Each row is followed by its class.
[-148  -85  299 -114   -2 -282  217   87  135  430 -244  -44 -132   62
  115  -62    5 -506 -267  149  -89  -67   40  -58  -69  -38 -233  273
 -156   39 -139 -290   85  184] : lil
[  24 -148  578  112  -23 -183  338 -114  471  392  -46  -11    7  148
 -132  -37 -167 -226 -481  -62   39 -179 -171 -221 -355 -255 -219  311
  194  223   50 -772  279  -15] : Kati
[ -60   15  370  -73   38  106 -194 -780  123  157  -18 -512  103 -276
  360 -568 -308   85 -385  -57 -231 -699 -315  258   66 -237 -152  114
   63  300 -221 -206 -344 -242] : lil
[ -16   38  114 -152 -111   73  216 -570  113  100  360 -205 -143 -144
    2 -137   86 -645   93 -106  141 -123 -525  420 -187 -252 -518  161
  294 -523    4   80  254  103] : kos
[ 243  116  160  253  216 -590  111  432  136 -124   56  -53  -12 -234
  -70   51  223  186 -239 -132 -175  -50 -642 -255 -126   22   56  276
  242  136 -153 -299  103   61] : nafuz
[ 129  -79   24 -218  121 -260  318  -29  171 -535  667 -338  -33 -357
 -294 -528  257  462 -575 -308 -301  282 -424  314 -125  -90 -196  277
  420 -224   70 -254 -295 -106] : lil
[-199   14   34  171    0 -302  -76 -121  -99  239 -158  -93    0  268
  160  240 -230 -245  212   16   -9 -126  -31  -50   78 -217 -218  251
  -33 -413   93 -218   -6  -71] : nafuz
[ -17  -91 -279 -135  222 -567 -314 -231 -381   -6  143 -174   49  -42
 -103  302    8 -352  257   21  -73   -6 -195  196  339   40   64   92
  230 -485    6  171 -165  -70] : Pibeb
[  88  187  -45  350  -61 -359  -58 -246 -139  -26  257 -276   51 -563
   51  -10  265  -42   66 -168  131 -215 -598  148 -274 -432 -116  -57
  231 -358 -145  130   13 -161] : sir
[ -10 -190  332   80  -51 -627  311  128  212 -726  172 -498 -141 -436
  207 -230  231  -59 -187 -290 -278 -113  159  107 -352  -95 -364  392
   54   23 -206 -173 -293 -192] : sir
[  33   56  291  -68 -282  541 -112 -480   91  456  -18  499 -169  123
 -202  240 -352 -180 -194 -103  383  109  221 -277  -64 -434  -65 -246
  -70 -151   87 -150  224  139] : Pibeb
[ -52  -47   93 -224   79  575  122 -797   15  525 -428  123  191 -196
   86  165 -227 -545  358  110  592 -287   73 -183  146  590 -304 -520
  269   90 -207   43  574  276] : sir
[ -12  -51  111 -153  279  192  205 -573   66  368  -77   -1  -38  122
  -11  198 -327 -496  117 -122  166 -139 -378 -132    6  249 -258   32
  242 -248   17 -407  320   73] : nafuz
[  10  149  148  -41   56  276  213 -351  114  450 -157 -163  109  136
   -9 -185  -16 -317  -57   73   -4 -637 -132   60   75   -8 -381   72
  233  287  -74 -423  192  182] : kos
[ 222   87  127 -101   31  356  -12 -432  166   40 -277 -378   27   39
  341  126 -159 -436  159 -107   22 -390 -161 -132 -147  399 -147 -100
  344  233   -6 -105  -76  120] : Pibeb
[  -2  -84   53  314 -100 -758  -58  579  180  -61  136 -138  155   66
 -155 -454  429  495 -349    7 -285 -407  -41  246  -38 -694   12  196
   37  237 -123 -505 -156  -77] : kos
[ 155    1  307 -134   -7  -34  552  -77  269 -458  536  -40 -208 -129
 -236  359  279 -309  335 -195  209  403 -201 -225  -63  384 -341  335
  183 -438   89 -244  188  297] : Kati
[  30   -9  508 -165  138 -130  235 -255  202  297  199   48  -75  168
 -105  136  156 -648   91   59  148  -62 -182 -182  124   65 -232  272
  289 -140  -83 -280  204  382] : Rugip
[-111 -131  195 -119  131  412  212 -307  297  481  -76  -32    9  397
  -57 -339 -279 -250 -386   38  -21 -323  -62  178  -44 -111 -218   22
  -99  122  107 -272  107   82] : lil
[  99  292    9  -35  337 -353 -404 -210   50  133 -216   53   77  502
   90   40 -531  -58 -260  -35 -147 -272 -356 -141  249  323  334  254
 -248  406  334 -179 -257 -272] : Rugip
[  46  -81  367  221   62 -826 -133  402  204  -34  117 -227  -77 -263
   94 -195  163   95 -608  -56 -419 -301 -293   40  -52 -310   24  441
  201  126 -217 -507 -181  -94] : lil
[-155  235 -309  136 -196 -257 -565 -296 -459  -30  104  111  -18 -349
   50 -212  316 -287  -19  -43   70  -16 -613  425  247 -603  -48   54
  238 -235 -176  468  228  -80] : sir
[ 203   51  331    0  318 -167  -21 -193  182   21   12   55   47  204
 -123 -117 -289  -20  -66 -154 -141 -429  -85 -405   72 -115  -73  134
  199   90    1 -430 -147  -58] : Pibeb
[ -11  138  697   80 -171  159   71 -581   93  180  -49 -181 -262 -208
  363  -25  -75 -458 -138 -112    7 -242 -265 -277  -60 -498 -582  379
 -128 -181 -245 -203   18  134] : lil
[ 367  -28    7  273  116 -604 -395  363  -48  333 -231   -6   51  168
  -46  128  125  465 -360    3 -315 -423 -149 -112 -160 -644  252  173
 -215  268  157 -323 -244 -167] : fezoz
[-200  -77  326  -94 -115 -125   88 -311  178  408  -34  215  -67  117
 -106   -5 -192 -233 -235   19  225  -85    4 -107   40 -251 -199  -60
  -32  -92   19 -329  238  152] : Rugip
[-172  143   38  -11 -265  -96  161  -54  334 -153  189 -117  -83  146
   35 -172  -78 -409 -166 -109 -108 -102 -165   59   -4 -143 -243  193
  231 -249   34 -223   90   40] : fezoz
[-246 -220  114   52  -79  -83  207  -48   59  320   42  157   89  278
 -368  459  127 -688    4  185  210 -183  439  -34  282  -73  -72   67
 -334  -27  -60  -53  466  128] : sir
[  10   94  283  102   33 -838  -39  444  554 -424  349 -168    9  319
   41 -563  136  429 -492 -194 -415 -181 -357  182  -42 -173  202  571
  104  297   54 -594 -391 -120] : kos
[  91 -123  246   -6   43 -248  169 -419  139    4   96 -302  -17 -419
  -46  -44   79 -599 -256 -164  -31 -308 -430  108  -24  -28 -368  261
  325   -9 -291 -235  266   -1] : rerez
[ 259  139  363  119  410 -386   57  150  427   16  235  194   60  491
 -343  125 -386  500 -432 -182  -50  -98 -415 -376   10  177  294  184
 -178  211  318 -599  -90 -142] : lil
[  98 -382  311   61   25 -566  -88   77  200 -160  -21 -146    9   38
  -86 -159   52  691 -414 -155 -374 -123   91  186 -253 -447  247  504
 -267  521  144 -249 -379 -286] : rerez
[ 255   54   28  277  110 -225  -23   69  148 -283   67 -206  -51 -545
  162 -204  130  627 -257 -147 -131  -71 -429   78 -293    2   95   40
  195  264 -150  -47 -267 -158] : fezoz
[ -99    5  347  160   11 -141  223  -92  110  566 -111  121  -97  162
  -70  237 -242   -4 -448 -114  -15  234 -482 -531 -310 -422   44  167
  -46 -210  120 -555  215  -10] : Pibeb
[-181 -131  -44 -147  140 -173  115 -432 -126  562  113  193   74  157
 -366  441 -303 -208  109  180   20  184 -127 -100  262  -22  153  353
 -193 -426  174   31  197 -105] : Pibeb
[ 475   14  248  296  358 -600 -537   65 -140 -149   18 -170  145 -326
   55 -266  233  702 -357  -25 -166 -401 -297  152  164 -282  156  283
 -148  540 -202  -59 -472 -211] : Kati
[ 242  303  181  191  460 -579  -87  143  126  280 -129  143  124  198
 -118 -174 -396  899 -512   49 -125 -102 -396 -318   31   35  278  155
 -244  400  167 -268 -425 -174] : fezoz
[ -74 -103  -94  -89 -236 -246  -59 -387 -252  135  228  -81   58 -294
 -238  286  494 -272  -92   33   74  -73 -163  159  -65 -602   -4   27
  -85 -220   38  324  214  -32] : Kati
[-140 -130  160 -140  -26 -616  -40 -128   78  246   84 -128    9  -27
  -89 -134 -123  243 -571 -144 -341 -192 -553   51  -81 -549  -21  141
  425 -220   -4 -325   82    3] : rerez
[  62  -34 -168  -83   67 -143    9 -432 -229  138   93 -263  146 -280
 -123  206   43 -334  162 -118  -66 -409 -222  101  182 -250 -239   60
  277 -455 -231    8  172    8] : nafuz
[  79    5  192 -138  115  226  -42 -185  295 -225 -176 -263   42   50
  324  -45 -156 -464  539  -84   86 -570  -23  191   69  792 -134  -71
  530  300  -71  -92   64  262] : nafuz
[-242   97  457 -228 -141   35  327 -574  283 -112  337 -101 -214   25
  -88 -265  -48 -517 -399 -276  -34 -169 -559   45  -11 -331 -431  279
  316  -79  -96 -357  271  227] : Kati
[ 195 -293   85  165  260 -853  -92  166  206  -30  149 -173  140 -224
 -204 -133  126  432 -621 -140  -88   15 -466  222 -207 -104  234  128
  303  225  -27 -299  -98 -204] : sir
[ -26 -329  106  279  398 -519  341  113  436  511  -92 -120  159  -36
 -129 -263 -323  327 -433   69  -66 -424 -191  211 -229   24 -139   66
  273  -29  -65 -530   58  -98] : fezoz
[ 552   77  432  -64   95   64  104 -268  169  143 -117  -36   16 -604
   53  142  217   70 -129  100  101 -243  157 -680 -359  147  -42 -116
 -132  491  -70  -47 -198  -73] : kos
[ -73 -124  352  274 -168 -325  270   61  218  -91  320 -186  -63 -207
 -226 -215  223  142 -410 -177 -166 -261 -335  246 -195 -610 -201  375
  -79   50  -62 -310  136  -56] : Pibeb
[ -52   78 -235  -18  127 -157 -108 -321  -26  259 -134 -161  118 -229
   46 -180 -150  166   42   63  -64 -515 -508  282   86  180   40  -94
  136  117   46  152  -11   -3] : rerez
[-171  155  117 -114  -24  250  153 -608    1  443 -170 -275   16  -55
  185  -79  -81 -810 -274   35   11 -478 -230   68  265   79 -439  167
   -1    0 -171 -160  236  188] : Rugip
[-275 -120  429  105 -148 -178  144  -22  224  582 -132  134  -83  438
  -45  -45 -237 -200 -397  120   -6 -206  285   19   24 -469 -228  328
 -430   -6   36 -506   94   41] : Pibeb
[-120  -14  250    7  -45 -445  -16 -266  130  406  133   52   39 -255
  -92 -297   25 -154 -316   55   11 -243 -249  185   24 -443 -144  242
  220 -132 -218 -179  117   15] : kos
[ -84   54  392  113 -102 -478   25  118  427 -386  149 -367  -82  118
  268 -126  -30  -93   -9 -225 -277 -524 -412  293   49   82 -115  483
  200  161 -141 -463   32   85] : kos
[ -71  118  -96  -41 -162  -96 -191 -564 -281  -91  248 -162  110 -488
  -27   26   81 -133  -37 -112   13    4 -541  114  219 -385  -30  -23
  340 -322 -293  289  193  -99] : Rugip
[ 210  221  -84   46  305 -213  250  -37  130  575  -97   20  156  192
 -178  -10  -99   86 -556  101  -67  -83 -246 -481 -214  -32  -28  115
 -108    5  297 -441 -129 -155] : Kati
[-175  -84 -129 -225 -146    5 -237 -678   53  210  -38   -2    9  -75
  131 -282  -76 -268 -126   -7  110   13 -305  346   99 -250  -82   23
  167 -212  -23  246   61    1] : fezoz
[-193  -30 -445 -172   37 -304  -26 -585 -380  -10  181 -314  106 -462
   58 -126  418 -469  336  -91  211   43 -331  500   68  -41 -292  -45
  531 -660 -162  146   27   41] : Kati
[ -30  241 -321  117  -66  229 -166 -590 -395  -46  274 -176  -18 -362
   -8    0   52 -544  161 -163  305  -39 -640  553   26 -256 -365 -174
  214 -573  -55  504  272  -96] : nafuz
[ -29   86  196  134  493 -181   10 -275   30  442  101  216  127  308
 -186  -11 -414  375    9   35  166  -26 -353 -211  131   89  140   21
 -128 -211  226 -203  -97  -96] : rerez
[-116 -198  254   98 -182 -648   38  176  308 -674  422 -412  -56 -186
   73 -669  522  -74 -288 -181 -103 -116  -80  819 -196 -156 -233  323
  239  291 -137 -255 -193 -151] : rerez
[ 105  -57 -127  436   18 -814 -107  656  351 -474  395   19  -55   19
  -50 -304  166  393 -313 -154 -134  138 -520  507 -249 -298  143  219
  129 -137  -67 -158   18 -306] : fezoz
[ 296  210  482   97   92  327  241 -408  274    7  375 -209 -209 -416
  134  -56  123 -856 -222 -108  105 -232 -421 -136   10  149 -642  333
  223 -321 -204 -203  195  149] : kos
[  58  201  287  282   44 -657  258  227  135 -290  486 -435 -114 -294
  -27  -67  397  -43 -378 -181 -228 -191 -600  192 -139 -161 -166  492
   55  -10 -134 -382 -137  -49] : nafuz
[ -92   29 -162   98  -16 -149  -76 -543 -315  196  -54 -183   44 -455
   33  100   84 -636  212  -63  124 -429 -326  259  106 -218 -303  -34
  141 -287 -336  102  327  -74] : rerez
[  78   10  273  -80  -12  -56  204 -224  164  -39  218 -270  -32  223
  -89  335  163 -571  -73  -99  -26 -133  -69  -73  -51   42 -254  319
   43 -143  222 -221   62   59] : lil
[ -78  -74  274   70  -81 -151 -199 -757 -261  354 -118 -217   27 -271
  149  146  182 -251  169   14   54 -498  -36  124   14 -646 -116  239
 -404  -38  -93  250  -82  -81] : fezoz
[ 420  -82  469 -126 -295  381 -202 -347  315  218 -166 -201  -79  -30
  370   -9   -8 -239 -189  -70  110 -271  255   99 -434 -218 -165   -2
   -2  252   72    0 -160   72] : Rugip
[-133 -120   81 -303   -2  193  280 -573  -10  354   27 -123  -17  128
 -113   46  132 -402  175    6  -37 -111  -92 -135  -55 -292 -296  121
  304 -272   95 -196   66  202] : lil
[ 285 -162  243  326  261 -771  235  542  128 -337  189 -328   28 -273
   36   41  318  273  169 -134  -87   44 -259  101 -296  129 -135  385
  134 -141 -135 -369  -95  -98] : nafuz
[  84   47   53 -349  355  -44   20 -369 -153  440 -300 -166  121 -152
   40  -58   11  -88 -137   97 -146 -310 -358 -155  280  304   -8   -8
  308  257 -200  -75    4  315] : fezoz
[ -98  123 -129  -86  -57  367 -128 -584 -222  252   -3  -68  127   58
    9  135 -461    8  197  -18  115  -84  -56  151  296 -115  -75 -167
   67 -396 -140  261   32   19] : rerez
